Below are the code and all the weights of a small trained network. Each question names an input and a class and asks about switching units off, where a switched-off unit gives its printed mean instead of its output.

import numpy as np


def w(rows, s, z=0):
    codes = np.array(rows[::2]) - 128.0
    scale = np.full(codes.shape[1], s)
    scale[-1] = z or s
    return codes * scale


def norm(h):
    return h / np.sqrt((h * h).mean(-1, keepdims=True) + 1e-5)


def f(y):
    return np.maximum(y, 0)


def log_softmax(a):
    a = a - a.max(-1, keepdims=True)
    return a - np.log(np.exp(a).sum(-1, keepdims=True))


def net(x, mask):
    res = np.array(x, float).reshape(1, 7) / 4 @ E
    u = 0
    for l in range(4):
        y = f(norm(res) @ A[l][:, :-1].T + A[l][:, -1])
        res = res + np.where(mask[u : u + 6], y, B[l][:, -1]) @ B[l][:, :-1]
        u += 6
    return log_softmax(norm(res)[-1] @ U[:, :-1].T + U[:, -1])


A, B = {}, {}
E = w([
[84,239,80,153,208,114],'x0',
[85,94,71,85,136,152],'x1',
[131,131,128,125,130,129],'x2',
[107,161,113,130,73,147],'x3',
[239,125,53,190,131,181],'x4',
[126,128,126,130,125,131],'x5',
[85,117,188,172,170,251],'x6',
],0.014)
A[0] = w([
[171,253,219,153,19,121,1],'L0N1',
[98,136,192,160,128,179,37],'L0N2',
[177,135,222,192,178,80,61],'L0N3',
[138,128,91,152,84,51,81],'L0N4',
[68,89,33,54,122,167,58],'L0N5',
[67,130,185,88,118,81,34],'L0N6',
],0.017,0.0065)
B[0] = w([
[48,44,17,122,155,133,235],'L0N1',
[121,144,127,58,125,186,224],'L0N2',
[117,53,102,146,200,103,243],'L0N3',
[170,149,152,7,173,179,254],'L0N4',
[106,41,93,148,206,101,253],'L0N5',
[97,117,235,177,141,61,249],'L0N6',
],0.02,0.0056)
A[1] = w([
[63,135,112,128,53,65,30],'L1N1',
[113,163,107,131,29,80,16],'L1N2',
[45,155,51,126,20,133,56],'L1N3',
[115,137,135,146,101,125,2],'L1N4',
[111,150,100,136,71,95,75],'L1N5',
[85,255,96,151,172,99,44],'L1N6',
],0.017,0.0061)
B[1] = w([
[119,137,165,128,149,138,161],'L1N1',
[107,150,124,77,85,134,128],'L1N2',
[68,189,32,70,2,181,168],'L1N3',
[89,126,145,110,105,123,128],'L1N4',
[130,130,134,148,117,135,129],'L1N5',
[113,187,82,155,226,113,251],'L1N6',
],0.017,0.0034)
A[2] = w([
[168,97,86,164,135,132,75],'L2N1',
[114,147,169,167,117,228,3],'L2N2',
[165,163,88,81,64,3,72],'L2N3',
[151,85,137,107,189,108,127],'L2N4',
[163,44,162,117,26,131,49],'L2N5',
[222,139,60,173,109,172,95],'L2N6',
],0.028,0.0042)
B[2] = w([
[100,102,148,146,136,107,174],'L2N1',
[173,135,137,67,126,192,158],'L2N2',
[128,122,161,104,141,252,157],'L2N3',
[127,127,116,165,93,168,254],'L2N4',
[130,192,72,150,195,71,162],'L2N5',
[80,118,190,113,118,79,179],'L2N6',
],0.033,0.019)
A[3] = w([
[184,246,88,188,143,92,14],'L3N1',
[59,167,193,90,69,68,52],'L3N2',
[104,177,148,190,121,187,252],'L3N3',
[138,141,150,250,82,138,57],'L3N4',
[109,214,70,133,113,127,105],'L3N5',
[95,175,199,148,59,98,31],'L3N6',
],0.021,0.0026)
B[3] = w([
[166,161,24,59,89,35,167],'L3N1',
[88,225,183,213,6,138,182],'L3N2',
[253,113,130,108,72,57,250],'L3N3',
[221,160,81,81,50,137,193],'L3N4',
[117,163,91,126,94,92,168],'L3N5',
[129,71,171,38,79,48,161],'L3N6',
],0.017,0.011)
U = w([
[177,125,173,100,153,240,107],'0',
[87,124,250,165,91,49,92],'1',
[142,125,99,145,67,114,254],'2',
[105,38,75,225,150,134,96],'3',
[177,192,61,164,189,50,75],'4',
],0.014,0.01)

Each question gives the input, the list of numbers given to net, and the class t.
The units are the neurons (one row each of A and B). Each row of codes is followed by its name. A weight is (code - 128) times the scale printed after its matrix; where a second scale follows, it is the last column's (A, B and U).
mask holds one flag per neuron, layer by layer. A switched-off neuron (its flag False) gives its mean, the last column of its row in B, instead of its output. The means were averaged over made-up inputs and are rounded, as every weight is.
A unit's drop is (log p(t) with every unit on - log p(t) with that unit switched off) / (log p(t) with every unit on - log p(t) with every unit switched off).
The circuit of an input: a set's keep is (log p(t) with only the set's units on - log p(t) with every unit switched off) / (log p(t) with every unit on - log p(t) with every unit switched off). Starting from the 12 units with the biggest drops (on a tie, the unit counted first), units are removed one at a time, each time the one whose removal leaves the highest keep (on an exact tie, the one counted first), for as long as the keep stays at least 0.8.
units of the circuit, in order: the units of the circuit, biggest drop first
k most important neurons: the k neurons with the biggest drops, biggest first
top k neurons in layer l: the k neurons of layer l with the biggest drops, biggest first
drop of u: that unit's drop, to one decimal
input [7,7,1,2,-7,3,-2], class 1: 4 most important neurons : (L0N6; L2N5; L0N3; L0N1)
input [6,7,-6,6,-1,-2,3], class 3: units of the circuit, in order : (L0N5)
input [-3,1,5,3,-4,3,2], class 1: top 2 neurons in layer 0 : (L0N6; L0N3)
input [7,-5,-2,4,1,7,4], class 4: top 2 neurons in layer 2 : (L2N4; L2N3)
input [-8,-1,1,2,1,0,-7], class 4: 2 most important neurons : (L2N5; L1N6)
input [-3,-5,-3,7,7,0,-4], class 1: 3 most important neurons : (L2N6; L0N4; L2N4)
input [0,-1,-4,-5,-6,6,6], class 0: 3 most important neurons : (L0N2; L2N6; L2N2)
input [-1,-5,-4,-6,6,-1,-2], class 1: 2 most important neurons : (L2N6; L0N6)
input [-5,3,-6,-4,-4,4,4], class 4: 4 most important neurons : (L2N5; L2N6; L1N6; L0N4)
input [-1,-4,8,-6,3,4,5], class 2: units of the circuit, in order : (L3N4; L0N4)
input [-8,7,0,-2,3,1,4], class 4: units of the circuit, in order : (L2N5; L0N1)
input [8,8,4,6,7,1,-7], class 3: 2 most important neurons : (L0N5; L2N5)
input [5,6,5,-7,3,3,4], class 2: top 2 neurons in layer 0 : (L0N1; L0N3)
input [-8,0,6,-3,-1,-3,-7], class 4: units of the circuit, in order : (L2N5)
input [-5,-1,6,-2,6,-6,-4], class 1: 2 most important neurons : (L2N6; L0N6)
input [2,-4,2,-3,7,5,-6], class 1: 3 most important neurons : (L2N6; L0N6; L2N2)
input [-2,-4,8,1,-1,-1,2], class 3: 2 most important neurons : (L0N1; L0N3)
input [2,-7,-6,-1,8,2,6], class 1: 2 most important neurons : (L2N6; L0N6)
input [6,3,-2,0,-5,-8,1], class 4: 3 most important neurons : (L2N6; L1N6; L2N1)
input [-5,-8,-2,-3,7,-2,-2], class 3: 2 most important neurons : (L0N3; L0N1)
input [8,-7,5,5,-6,-5,5], class 4: units of the circuit, in order : (L1N6)
input [-1,-8,4,-4,-1,3,-7], class 3: 3 most important neurons : (L0N3; L0N1; L2N2)
input [0,-4,-7,5,8,-8,7], class 1: 3 most important neurons : (L2N6; L0N6; L0N4)
input [8,5,-8,-1,-1,-5,6], class 4: top 2 neurons in layer 2 : (L2N3; L2N4)
input [6,-6,2,1,1,-5,-6], class 0: top 2 neurons in layer 0 : (L0N4; L0N5)
input [-1,8,-2,-5,-5,-6,-1], class 3: drop of L0N5 : 2.3
input [5,2,-7,-1,6,0,-7], class 0: drop of L0N4 : 0.2
input [-8,8,1,-1,-4,0,-2], class 3: drop of L3N3 : 0.3
input [-6,-8,8,5,3,-8,-2], class 3: units of the circuit, in order : (L0N1)
